Below is a small trained network, with its code and all its weights. Each question gives an input and a class and asks what happens when units are switched off, that is, made to give their printed mean instead of their output.

import numpy as np


def w(rows, s, z=0):
    codes = np.array(rows[::2]) - 128.0
    scale = np.full(codes.shape[1], s)
    scale[-1] = z or s
    return codes * scale


def norm(h):
    return h / np.sqrt((h * h).mean(-1, keepdims=True) + 1e-5)


def f(y):
    return y / 2 * (1 + np.tanh(0.7978845608 * (y + 0.044715 * y**3)))


def log_softmax(a):
    a = a - a.max(-1, keepdims=True)
    return a - np.log(np.exp(a).sum(-1, keepdims=True))


def net(x, mask):
    res = np.array(x, float).reshape(1, 5) / 4 @ E
    u = 0
    for l in range(2):
        y = f(norm(res) @ A[l][:, :-1].T + A[l][:, -1])
        res = res + np.where(mask[u : u + 6], y, B[l][:, -1]) @ B[l][:, :-1]
        u += 6
    return log_softmax(norm(res)[-1] @ U[:, :-1].T + U[:, -1])


A, B = {}, {}
E = w([
[169,107,148,253],'x0',
[124,235,138,118],'x1',
[231,168,198,131],'x2',
[228,140,49,154],'x3',
[177,223,138,185],'x4',
],0.0067)
A[0] = w([
[35,144,3,155,160],'L0N1',
[120,81,170,67,2],'L0N2',
[29,135,201,78,176],'L0N3',
[154,81,101,106,102],'L0N4',
[104,107,49,66,48],'L0N5',
[49,15,130,129,47],'L0N6',
],0.012,0.0029)
B[0] = w([
[249,113,103,174,222],'L0N1',
[84,172,161,40,156],'L0N2',
[181,168,207,149,254],'L0N3',
[52,46,198,148,146],'L0N4',
[61,68,83,100,182],'L0N5',
[167,57,90,68,222],'L0N6',
],0.013,0.0066)
A[1] = w([
[118,16,122,155,179],'L1N1',
[139,85,250,54,21],'L1N2',
[37,246,168,220,252],'L1N3',
[203,130,144,181,81],'L1N4',
[171,145,235,241,204],'L1N5',
[157,210,106,221,173],'L1N6',
],0.012,0.0036)
B[1] = w([
[123,189,61,142,202],'L1N1',
[92,118,238,74,203],'L1N2',
[250,191,102,254,197],'L1N3',
[57,120,174,141,198],'L1N4',
[120,216,62,72,254],'L1N5',
[157,174,254,141,226],'L1N6',
],0.013,0.0089)
U = w([
[81,134,85,129,2],'0',
[174,249,147,147,229],'1',
[167,12,24,108,78],'2',
[109,87,197,19,122],'3',
],0.015,0.0049)

Each question gives the input, the list of numbers given to net, and the class t.
The units are the neurons (one row each of A and B). Each row of codes is followed by its name. A weight is (code - 128) times the scale printed after its matrix; where a second scale follows, it is the last column's (A, B and U).
mask holds one flag per neuron, layer by layer. A switched-off neuron (its flag False) gives its mean, the last column of its row in B, instead of its output. The means were averaged over made-up inputs and are rounded, as every weight is.
A unit's drop is (log p(t) with every unit on - log p(t) with that unit switched off) / (log p(t) with every unit on - log p(t) with every unit switched off).
The circuit of an input: a set's keep is (log p(t) with only the set's units on - log p(t) with every unit switched off) / (log p(t) with every unit on - log p(t) with every unit switched off). Starting from all 12 units, units are removed one at a time, each time the one whose removal leaves the highest keep (on an exact tie, the one counted first), for as long as the keep stays at least 0.8.
circuit, biggest first: the units of the circuit, biggest drop first
top k neurons: the k neurons with the biggest drops, biggest first
top k neurons in layer l: the k neurons of layer l with the biggest drops, biggest first
drop of u: that unit's drop, to one decimal
input [1,-1,3,3,-7], class 2: circuit, biggest first -> L1N6
input [8,-1,-4,-3,-1], class 2: top 2 neurons in layer 0 -> L0N6, L0N3
input [3,-6,6,-1,-8], class 3: top 2 neurons -> L1N2, L0N2
input [-8,7,7,5,-5], class 3: top 4 neurons in layer 1 -> L1N3, L1N5, L1N1, L1N6
input [4,-4,-1,-4,-5], class 3: top 3 neurons -> L1N2, L0N2, L0N1
input [8,-4,-1,-8,0], class 3: top 4 neurons -> L0N6, L1N3, L0N1, L1N2
input [-8,2,3,6,0], class 2: top 2 neurons in layer 1 -> L1N6, L1N2
input [6,-3,5,-2,-7], class 3: top 2 neurons in layer 0 -> L0N1, L0N5
input [-5,8,5,5,-4], class 3: top 3 neurons in layer 1 -> L1N3, L1N1, L1N5
input [3,4,-1,-6,-4], class 3: drop of L0N3 -> -0.1
input [1,-4,-1,-7,0], class 3: drop of L0N6 -> 0.4
input [-5,-8,-2,5,-3], class 2: drop of L1N3 -> 0.0
